Below are the code and all the weights of a small trained network. Each question names an input and a class and asks about switching units off, where a switched-off unit gives its printed mean instead of its output.

import numpy as np


def w(rows, s, z=0):
    codes = np.array(rows[::2]) - 128.0
    scale = np.full(codes.shape[1], s)
    scale[-1] = z or s
    return codes * scale


def norm(h):
    return h / np.sqrt((h * h).mean(-1, keepdims=True) + 1e-5)


def f(y):
    return y / 2 * (1 + np.tanh(0.7978845608 * (y + 0.044715 * y**3)))


def log_softmax(a):
    a = a - a.max(-1, keepdims=True)
    return a - np.log(np.exp(a).sum(-1, keepdims=True))


def net(x, mask):
    res = np.array(x, float).reshape(1, 5) / 4 @ E
    u = 0
    for l in range(3):
        y = f(norm(res) @ A[l][:, :-1].T + A[l][:, -1])
        res = res + np.where(mask[u : u + 4], y, B[l][:, -1]) @ B[l][:, :-1]
        u += 4
    return log_softmax(norm(res)[-1] @ U[:, :-1].T + U[:, -1])


A, B = {}, {}
E = w([
[138,105,4,1],'x0',
[224,71,150,81],'x1',
[171,105,161,95],'x2',
[203,162,85,181],'x3',
[80,204,189,93],'x4',
],0.0061)
A[0] = w([
[163,189,185,101,125],'L0N0',
[78,244,194,176,254],'L0N1',
[116,179,102,88,73],'L0N2',
[159,72,159,107,93],'L0N3',
],0.011,0.0031)
B[0] = w([
[163,125,34,117,153],'L0N0',
[69,225,75,147,254],'L0N1',
[194,35,173,192,146],'L0N2',
[75,169,255,110,148],'L0N3',
],0.0082,0.0071)
A[1] = w([
[128,143,153,57,126],'L1N0',
[112,148,193,151,249],'L1N1',
[165,174,124,91,124],'L1N2',
[247,206,118,149,166],'L1N3',
],0.012,0.0021)
B[1] = w([
[47,90,188,164,172],'L1N0',
[172,250,146,156,199],'L1N1',
[132,107,205,100,165],'L1N2',
[132,145,136,45,253],'L1N3',
],0.012,0.0043)
A[2] = w([
[34,52,134,73,123],'L2N0',
[233,185,191,157,18],'L2N1',
[95,67,121,159,33],'L2N2',
[201,129,2,142,251],'L2N3',
],0.01,0.0028)
B[2] = w([
[72,89,157,145,208],'L2N0',
[229,47,116,173,175],'L2N1',
[76,12,36,140,118],'L2N2',
[57,92,223,124,254],'L2N3',
],0.011,0.0049)
U = w([
[163,107,106,43,41],'0',
[128,67,66,185,3],'1',
[32,10,152,104,246],'2',
[204,118,137,195,65],'3',
[67,248,91,197,222],'4',
],0.012,0.0051)

Each question gives the input, the list of numbers given to net, and the class t.
The units are the neurons (one row each of A and B). Each row of codes is followed by its name. A weight is (code - 128) times the scale printed after its matrix; where a second scale follows, it is the last column's (A, B and U).
mask holds one flag per neuron, layer by layer. A switched-off neuron (its flag False) gives its mean, the last column of its row in B, instead of its output. The means were averaged over made-up inputs and are rounded, as every weight is.
A unit's drop is (log p(t) with every unit on - log p(t) with that unit switched off) / (log p(t) with every unit on - log p(t) with every unit switched off).
The circuit of an input: a set's keep is (log p(t) with only the set's units on - log p(t) with every unit switched off) / (log p(t) with every unit on - log p(t) with every unit switched off). Starting from all 12 units, units are removed one at a time, each time the one whose removal leaves the highest keep (on an exact tie, the one counted first), for as long as the keep stays at least 0.8.
circuit, biggest first: the units of the circuit, biggest drop first
unit that matters most: the unit with the biggest drop
top k neurons: the k neurons with the biggest drops, biggest first
top k neurons in layer l: the k neurons of layer l with the biggest drops, biggest first
drop of u: that unit's drop, to one decimal
input [5,7,6,1,-5], class 2: unit that matters most => L1N1
input [-3,8,7,-2,-4], class 3: circuit, biggest first => (L1N1; L0N3; L2N1)
input [-3,7,-6,3,-3], class 0: top 2 neurons => (L1N3; L0N2)
input [-1,-6,-5,5,-7], class 2: circuit, biggest first => (L2N3; L1N1)
input [-1,1,3,0,-6], class 3: circuit, biggest first => (L0N3; L2N1; L1N1)
input [-6,6,-1,-7,-2], class 3: circuit, biggest first => (L2N1; L1N1)
input [-1,7,7,-2,-1], class 3: circuit, biggest first => (L0N3; L1N1; L2N1)
input [3,-4,3,5,2], class 2: circuit, biggest first => (L1N1; L0N2)
input [-7,3,8,-4,-4], class 3: circuit, biggest first => (L2N1; L1N1)
input [-4,5,7,-1,1], class 3: top 2 neurons => (L2N1; L1N1)
input [7,3,7,3,2], class 2: circuit, biggest first => (L1N0; L1N1)
input [-5,3,4,-5,-6], class 3: circuit, biggest first => (L1N1; L2N1)
input [7,0,-1,8,0], class 2: top 2 neurons => (L2N3; L1N1)
input [5,3,7,5,6], class 2: circuit, biggest first => (L1N0)
input [-6,6,-6,-2,-2], class 3: top 2 neurons => (L2N1; L1N0)
input [4,-7,7,8,2], class 2: top 3 neurons => (L1N1; L2N3; L0N3)
input [7,-7,1,6,-4], class 2: drop of L2N3 => 0.4
input [-3,2,4,-6,-1], class 4: drop of L0N3 => 0.3
input [4,3,-7,8,-7], class 2: drop of L2N3 => 0.7
input [6,-4,2,6,1], class 2: top neuron in layer 0 => (L0N3)
